Each row has a class, written after it.
[ 111   73  -71  242 -227 -192 -176 -297  -56 -124 -345 -150  195 -206
  302  224  106  204  -26   70  184  167   84  192   19 -697  160   -4
 -394  122   42  158]	K908
[ 100   93  157  227    1 -134 -245 -899   84  113 -344 -140   82 -206
 -269  203  241  140 -215 -121  134  -70 -153  217 -193   23 -109   44
 -329 -537   29 -309]	K389
[  98  141  221  230   -3 -177 -196 -877   72  181 -382 -146  108 -236
 -302  222  250  129 -194  -30  104  -66 -145  202 -206  -67 -132   35
 -307 -539  -40 -273]	K591
[ 218  188  240  188  222 -134 -239 -868  170  -56 -133  -92   65 -119
 -347  224  397   16 -300  -44  208 -105   25  280 -297   40  -52   27
 -187 -827   38 -307]	K443
[  14   46  193   95 -161   90 -356  -32 -151  -47 -232  244  -66  240
 -672   46   65   93  -48  147 -385  202 -243 -227 -155 -826   -6 -286
 -343 -141 -199 -349]	K389
[  15  -51  162  -67 -106  104 -235  -37 -125   91 -457  417  -53  175
 -290   48   64  300  -97  264 -377   17 -263    4 -148 -695   40 -160
 -382   90 -304 -161]	K591
[  53   49  155  168 -193   33 -367   -6 -207  -59 -197  242  -21  222
 -651   24   31   75  -29  134 -390  230 -260 -227 -167 -855  -11 -272
 -285 -171 -188 -356]	K956
[ 135   24  -80  213 -245 -170 -198 -205  -93  -31 -406  -33  199 -264
  351  201  132  182 -124  141  211  134   66   92   31 -616  132    0
 -391  149   24  117]	K430
[  63  137  183  109   55 -178 -169 -884   65   74 -322  -82   87 -178
 -337  251  290  153 -256  -98   77  -68  -80  233 -218   37 -110  -22
 -299 -484  -28 -249]	K64
[  63  124  160  214   -8 -176 -177 -838   76  143 -376 -118   91 -190
 -252  201  265  189 -255  -92  107 -107 -153  247 -217  -51  -98    4
 -337 -495  -32 -300]	K443
[ 129  -50  139   66  -54  150  -63   98  214 -192  -76 -169  -96  -98
  -98  -21 -150  -87  233 -109  -98  299 -169  104  125  115 -104  189
   40 -221   83  -79]	K591
[ -10 -198  205   31   35  184  -78  268  334   21 -185  -93 -156 -136
  -25   -1 -139 -168   49  -54  -49  279 -110   91  164  330  -96   71
 -109 -196 -112  -44]	K714
[ 226  -46  135   52   43  126  -53   90  249 -225  -46 -186  -82 -113
   -1  -24 -118 -150  238  -44  -36  287  -59  157  119  205  -70  215
  101 -289  105  -65]	K714
[  30  -44  143   19 -139  110 -259  -90 -172   76 -352  413  -64  189
 -335   29   42  324  -13  230 -462   83 -236  -88 -166 -771   35 -224
 -419  165 -297 -257]	K64
[ 218  138 -120  159 -151 -136 -193 -259 -154 -217 -391 -114  146 -123
  405  144   67  163  -76  158  183   83  127  228   46 -692  191 -163
 -462  172  203  217]	K591
[ 223  168  202  175  244  -74 -250 -875  194 -126  -14  -65   40 -103
 -347  229  366   -4 -250  -43  187 -106   72  294 -279   89  -76  -20
 -230 -781   76 -300]	K956
[ 148   42  -59  189 -190 -173 -199 -301  -49  -85 -376  -43  172 -224
  304  208  138  175  -87   97  168  161   64  142   32 -633  150   -6
 -421  103   53  153]	K714
[ 226  160  205  178  232 -116 -259 -885  172  -34 -120  -27   64  -93
 -306  212  368   56 -260  -36  198 -113   12  332 -290   98  -86   31
 -197 -761   55 -328]	K443
[  65 -139  190   25   38  222  -44  162  323 -101 -133 -167 -175 -190
   14    1 -148 -155   91  -38  -79  292  -77  129  133  341 -107   75
 -118 -138  -76  -41]	K591
[ 166  209  165  149  182 -121 -242 -836  145  -94 -124 -119   88 -106
 -416  205  312   19 -264  -73  196 -127   33  360 -257   72 -118  -54
 -204 -787   44 -258]	K956
[  41  -68  179  -31 -121  109 -213   -8 -123   82 -413  412  -80  210
 -370   61   44  299  -88  257 -437   53 -245  -17 -177 -659  -13 -189
 -407   96 -356 -313]	K443
[ 112    4  -75  171 -125 -156 -182 -332  -33 -113 -354  -12  151 -282
  355  219  145  168 -111   93  198  109   46  116   14 -583  190  -25
 -428   75   33  206]	K115
[  72 -109  176    7   96  172  -19  177  342 -128  -97 -181 -186  -71
  -12  -47  -88 -169   52  -99   -8  296   -5  138  110  406  -61   87
  -61 -201  -68  -10]	K115
[  73   24  -93  261 -159 -217 -179 -331  -70 -106 -311  -58  174 -215
  258  235  111  192  -76   31  131  173   88  119   10 -653  195  -84
 -438  156   56  148]	K64
[  93   97  164  101 -104   50 -364 -126 -148 -125 -137  332  -79  313
 -639   26  157   91  -66  154 -432  226 -201 -204 -220 -861   11 -296
 -348 -138 -181 -351]	K908
[ 204  -92  113  173  -19  140  -56  135  187 -274  -29 -244  -67  -93
  -66  -40 -186 -121  321  -54   34  355  -47   79  146   96  -29  163
  100 -267  169 -103]	K115
[ 161  180  173  155  237 -127 -174 -802  127 -136  -82 -122   41  -70
 -435  226  344   27 -300  -90  243 -119  153  295 -259   63  -66  -61
 -231 -744   54 -274]	K42
[  90   46 -100  261 -163 -192 -184 -307  -14 -111 -273  -62  171 -138
  317  192  158  203 -139   24  191  149  106  155   -4 -594  156  -49
 -421  163   89  115]	K908
[  57   33  217   94 -153  103 -365  -51 -154  -61 -186  265  -68  197
 -634   26   70  107  -60  127 -406  258 -250 -243 -141 -782  -42 -263
 -331 -150 -191 -380]	K714
[ 143   70 -107  185 -190 -209 -180 -302  -62 -127 -315  -27  176 -194
  295  193  131  182  -62  102  157  129   45  161    0 -583  108  -21
 -383  129   78  106]	K956
[ 196  233  197  142  292 -169 -197 -886  150 -118  -98 -142   65 -120
 -439  215  347  -33 -241  -33  241 -109  125  321 -256  120 -106  -87
 -201 -805  117 -279]	K42
[ 228   90 -109  164 -186 -103 -214 -260 -143 -212 -388  -65  135 -117
  408  142   56  158  -82  141  193  105  110  223   49 -644  138 -159
 -508  223  205  146]	K42
[ 204  213  264   97  274 -117 -157 -830  156 -144 -102  -52   75 -153
 -368  220  424   47 -306  -13  176 -105   66  322 -283  118  -65   13
 -180 -824   50 -280]	K430
[ 117  107  198  195  -17 -139 -202 -830   50  105 -342 -137   94 -210
 -296  180  252  134 -225 -119  115  -82 -126  221 -215  -16  -98   37
 -312 -534  -14 -303]	K42
[  40 -140  152   33   42  150  -66  202  296  -65 -161 -133 -176  -78
  -55  -31 -104 -167   14  -88   28  274  -77  125  104  401 -117   71
  -90 -225  -94  -76]	K115
[  28  -34  185    8  -98   99 -251 -125  -85    8 -346  336  -69  192
 -372   40   92  301  -28  225 -378  106 -200  -52 -151 -729   47 -174
 -359    6 -307 -233]	K908
[ 227  160  222  117  204 -107 -200 -800  130  -82 -149  -37   71 -138
 -345  210  370   43 -314  -52  185 -127   18  319 -301   87  -59   44
 -195 -767   13 -287]	K443
[ 168  -60  186   90   -1  123  -77   57  266 -131  -89 -212  -80 -132
  -67  -52 -117 -102  226  -90  -32  325  -84   90  143  188  -93  213
   72 -306   50  -84]	K714
[  19 -169  216   83    7  138  -94  196  323   21 -179 -108  -91 -124
   24   18 -103 -164   25  -91  -22  304 -109  112  130  350  -99  106
  -66 -243 -141  -22]	K115
[  16  -63  175  -62  -30  110 -228  -97  -95   70 -358  428  -60  144
 -372   56   70  318  -39  269 -410   35 -212  -33 -182 -670   34 -143
 -370   77 -331 -230]	K389
[  -8  -99  139  -37  -84  124 -247  -68 -104  106 -376  529 -108  204
 -284   44   82  322  -89  212 -464   62 -287  -82 -171 -639   24 -165
 -414  165 -310 -237]	K64
[ 258   86 -144  177 -168 -150 -213 -276 -182 -194 -405  -78  168 -103
  423  122   53  154 -112   85  185   97  133  211   30 -661  211 -127
 -471  253  245  197]	K42
[ 206  -45  170   74   12  116  -54  108  219 -173  -56 -145  -51 -128
  -94  -37 -126 -138  237  -51  -84  304 -103   75   87  195 -109  237
  112 -272   74 -114]	K389
[ 110  -56  182  -69 -107   83 -215  -63 -165   14 -431  374  -48  166
 -347   67   51  258 -110  230 -445   64 -196  -49 -174 -688   39 -160
 -393   80 -335 -213]	K908
[ 208  138 -131  163 -134 -151 -204 -348 -156 -224 -395 -107  209 -158
  457  155   97  185  -64  194  234   75  148  262   36 -667  207 -191
 -438  181  265  221]	K908
[ 260   94 -134  146 -174 -101 -226 -326 -190 -228 -433  -98  157 -153
  435  119   43  218  -72  141  212   88   96  253   70 -622  178 -151
 -492  216  284  152]	K430
[  73   54  198  133 -138   48 -358  -67 -174 -103 -184  308  -33  230
 -599   30  109  108  -57  131 -431  257 -253 -207 -190 -826    6 -252
 -304 -183 -197 -349]	K908
[  54 -157  211   43   21  156  -92  109  325   -8 -173 -163 -159 -185
  -36    4 -124 -167   56 -120  -57  310  -96   54  124  371 -114  121
  -85 -177 -101  -55]	K64
[  45   53  180  130 -169   57 -327  -53 -184  -86 -212  252  -44  241
 -635   38   59  132  -10  139 -443  237 -250 -211 -166 -830  -19 -273
 -296 -151 -201 -376]	K908
[ 185  -67  136   50  -37  118  -46  109  217 -189  -82 -167  -91 -153
  -29  -27 -132 -107  175  -88  -56  303 -126  101   96  205 -121  231
   74 -222    8 -107]	K443
[  55   71  148   96 -116   38 -357  -82 -196  -93 -131  352  -68  258
 -695   85  122   48  -57  163 -460  232 -222 -242 -231 -810  -11 -320
 -312 -116 -195 -386]	K64
[ 186  118 -133  168 -154 -151 -227 -343 -145 -178 -413  -44  168 -136
  442  168   87  190 -141  156  215  111  112  207   52 -669  153 -192
 -492  225  208  207]	K443
[ 166  124 -154  120 -135 -159 -204 -325 -115 -177 -400 -109  123 -119
  435  114   64  188 -123  115  205  114  141  183   76 -571  147 -178
 -467  262  203  236]	K956
[ 117   96  220  152  -10 -118 -197 -873   49   75 -358 -101  107 -184
 -325  219  228  159 -227 -101   70 -107 -184  247 -211  -38 -126   42
 -303 -538   -9 -290]	K908
[ 103   95  199  234   19 -163 -150 -862   54   99 -344 -156  125 -185
 -330  231  224  159 -190  -68  136 -145 -125  272 -221  -62  -84   12
 -294 -598  -35 -294]	K115
[ 165   62  -75  249 -198 -201 -205 -337 -108 -140 -305 -129  199 -180
  236  202   85  185  -58    8  156  150   79  136   11 -679  173   -6
 -410  103   97  113]	K389
[  91   40  -94  184 -133 -184 -158 -295   -4 -134 -305    7  156 -260
  325  244  174  196  -94   97  123  182   98  170   12 -591  162   -4
 -422  128  -21  174]	K430
[ 143   87  -88  211 -189 -159 -152 -247  -53 -178 -314 -147  170 -232
  265  196   88  177   24  103  218  152  143  205   25 -660  144    8
 -330   65   41  159]	K42
[ 167  -26  139   67   12  148  -16   77  265 -258   18 -232 -107 -130
  -86  -46 -106  -91  296  -76  -41  365  -31   66  146  188  -90  215
  134 -272  112  -98]	K714
[ 183  133  218  215  235 -134 -240 -821  158  -55  -85  -38   85  -93
 -359  202  340   42 -241  -84  176 -136    0  324 -283   18  -49   11
 -214 -779   65 -321]	K42
[  26  -61  161   42  -77   97 -269  -93  -96   75 -319  356  -70  165
 -367    4   25  283  -46  160 -424  120 -236  -72 -139 -672   24 -172
 -379   79 -283 -230]	K591
[ 148   75 -155  159 -178 -120 -227 -298 -164 -146 -462  -96  160 -156
  423  137   26  205 -143  145  258   69  123  190   87 -643  153 -210
 -536  287  207  219]	K389
[ 119 -120  241   56   39  142  -21  143  316 -104 -159 -216 -128 -174
    4  -83  -99  -97  103 -104   -2  346  -19  131  129  358  -66  175
  -47 -235  -80  -30]	K908
[ 101   66  131  118 -189   17 -384  -37 -224 -126 -181  327  -31  341
 -652   78  114   39 -109   62 -534  279 -258 -199 -190 -821   34 -298
 -331 -131 -166 -384]	K430
[  29 -144  196   50  -30  143  -73  252  319    5 -197 -143 -145  -97
    5  -15 -136 -185   23 -111  -99  305 -137   91  145  315 -111  113
  -84 -155 -141  -16]	K591
[  97   53  181  139 -196   59 -389  -25 -227  -87 -235  270   -7  293
 -604   49   66   93  -70  104 -418  249 -271 -160 -155 -845   17 -283
 -332 -159  -97 -378]	K714
[  10 -150  192    5   30  162  -66  151  309  -93 -140 -148 -160 -143
  -94   30 -135 -192   39  -94  -47  292 -101   32  165  254  -85   76
  -72 -191  -68   24]	K591
[ -12  -83  191   24  -49   90 -283  -60  -65  109 -383  416  -74  200
 -397   34   50  292  -93  207 -405   69 -254  -78 -150 -713   20 -186
 -425   43 -315 -260]	K389
[  27   25  169   88 -168   69 -381  -85 -154  -33 -213  259  -36  249
 -603   53   59  111  -12  105 -449  228 -252 -180 -145 -775   24 -301
 -368  -64 -175 -348]	K389
